[[ 40.1  11.9  54.3  12.0   9.9  45.9]
 [ 46.7 -19.7 -42.0 -31.3 -21.9 -23.3]]	9.9

[ 14.4  19.6 -40.2 -59.0]	-40.2

[  1.7 -11.7  -4.6  19.6  -2.7  55.8]	-2.7

[[ 23.3 -51.9 -26.7  21.7]
 [ 40.5 -34.7 -11.1  30.1]
 [ 60.8  -9.4  -7.5  33.7]]	-26.7

[ -8.1  -4.3 -22.1 -45.3  30.4  56.1]	30.4

[ 64.9  39.6  15.5 -45.8]	15.5

[ 63.8   8.0 -26.0 -59.1]	-26.0

[ 58.2 -20.5  62.6  -0.9]	62.6

[-28.4  31.1 -27.0  59.3]	-27.0
---
[[ 52.5  66.2 -14.1 -17.3]
 [ 32.2  36.7 -30.8   5.3]] Answer: 52.5

[-63.0 -44.4  67.3 -48.9  18.3  -5.7   9.9] Answer: 18.3

[ -9.2  66.2   0.5 -10.0 -16.5 -25.5   0.1] Answer: 0.5

[ 60.7  36.2 -47.0  51.3] Answer: 51.3

[[-54.8 -48.8   5.1 -47.1 -52.2  28.2]
 [-16.9 -17.2 -18.3  36.3  14.6  15.1]
 [-29.1 -27.8  -9.9   7.2  -7.1  20.1]] Answer: 28.2

[[-50.0  44.4 -32.2  25.6]
 [  3.9  12.2  24.0  16.4]
 [ -4.3 -14.5  42.6 -11.2]] Answer: 42.6

[ 56.6 -51.6 -55.8 -52.9 -37.0] Answer: -37.0

[45.8 31.8 39.9 40.1 54.2] Answer: 45.8
---
[[  8.3  16.3 -54.9 -22.3  -8.4 -30.0 -56.6]
 [ 65.3  28.8   1.0  17.7  41.0 -29.8  -5.9]
 [-42.0 -28.9  16.4 -10.7 -56.9  -7.4 -41.9]] yields -41.9

[[ -7.5 -28.9  47.1  17.3   5.6  15.5]
 [-16.6 -28.8   2.3 -13.9  17.9  -0.4]
 [  1.5 -24.8  46.2  55.7  -6.9  46.9]] yields 46.9

[[ 35.1 -39.6 -29.7 -37.0  48.4]
 [ 52.4   9.1 -49.0   5.7  -5.4]
 [ 23.2  34.1 -18.3  33.8 -36.3]] yields -36.3

[[ 62.5  65.9  -2.7   4.5 -10.0  -3.1 -49.0]
 [ 27.7 -30.4  -3.8 -43.3  43.6  -7.3  24.2]
 [  4.8 -39.0 -13.8 -50.6  35.0   9.7  33.5]] yields 33.5

[[-46.5  -4.6 -15.1  34.3  -7.6]
 [  8.1 -38.8 -52.3  36.0 -13.1]
 [  0.0 -44.7   6.9 -25.2  14.8]] yields 14.8

[[-26.0  11.4 -53.0  -7.7  12.6  27.1 -60.4]
 [ 18.7  -6.7  31.7   2.4  -8.6 -19.5  38.0]
 [  1.6  -4.8   3.0   3.0   1.1  -2.6   8.4]] yields 8.4

[[-41.2 -21.5  -2.2 -29.4]
 [ 32.4  23.3   1.0  59.5]
 [-37.9 -21.8  -1.6 -38.3]] yields -38.3
---
[[ 10  27 -18  26 -33  23]
 [-15 -36 -40  25 -31 -19]] 23, -15

[251 176 190  18  96  81  64] 64, 251

[[4 1 4 3 3 4 7]
 [5 4 4 5 2 2 4]
 [5 3 4 3 3 4 3]] 7, 5

[ 22 -28  27  18  45  39] 39, 22

[20 37 88 74] 74, 20

[[569  79  59 314]
 [168 208 284 284]
 [846 509 909 169]] 314, 846

[[409 355 396 394 373]
 [200 682 787 601 864]] 373, 200

[[-10   2  35 -39 -14]
 [-11   3  34 -36 -17]
 [ -5  -1  33 -34 -18]] -14, -5

[[ 159 -133  -15  473  261]
 [ 219  630  431 -677 -145]] 261, 219
---
-53.2	40.4	16.8	21.1	18.5	12.6	11.2 -> 12.6

27.0	-16.2	-4.0	-34.7	-59.1	-14.5
-34.5	-18.7	-17.5	-27.4	-22.3	-24.7
-> -22.3

-41.8	17.9	15.0	-14.7	-23.0
-50.2	-23.9	14.6	-23.0	4.5
-> -23.0

32.6	53.8	-3.6	-44.4	-16.5 -> -44.4

4.2	-19.9	-6.8	17.3	-21.8
35.1	47.5	-43.0	7.8	-14.5
49.8	65.0	-59.3	11.7	-20.3
-> 11.7

-41.1	19.9	12.1	45.3	46.7	-12.4
-30.0	-55.0	52.6	-23.2	-35.5	-10.0
-> -35.5

-50.6	18.3	8.1	13.9 -> 8.1
---
[0.26, -1.14, 0.29, -0.84, -1.27, 1.20, -1.87] -> 0.26

[7.2, -184.4, 103.8, -171.8, -166.8, -130.8] -> -130.8

[[-167.28, -124.75, 138.21, -221.57, 189.15],
 [74.30, 35.04, -77.46, 74.36, -52.52],
 [-173.73, -118.46, 128.79, -146.77, 154.01]] -> 138.21

[[-0.06, 0.13, -0.04, 0.01, 0.09],
 [-0.06, -0.12, 0.07, -0.02, -0.01]] -> 0.07

[-14.34, 18.19, -10.90, 15.41, 18.97, -0.72] -> 15.41

[1.077, 0.995, 0.275, -1.596, 1.149, -1.443, -1.516] -> 0.995
---
Input: [21, 28, 37, 67, 23, 46, 85]
Output: 46
Input: [[9566, 2231, 1953, 3742, 7849, 2188, 7793], [1901, 8588, 8726, 7124, 2741, 8918, 3518]]
Output: 2188
Input: [6, 5, 3, 9, 2]
Output: 9
Input: [[162, 75, 31, 200, 145, 0], [75, 162, 207, 33, 92, 236], [164, 76, 31, 205, 147, 2]]
Output: 145
Input: [[83, 3, 149, 58, 24], [54, 114, 198, 180, 109]]
Output: 58
Input: [60, 60, 99, 20, 32, 26, 88]
Output: 26
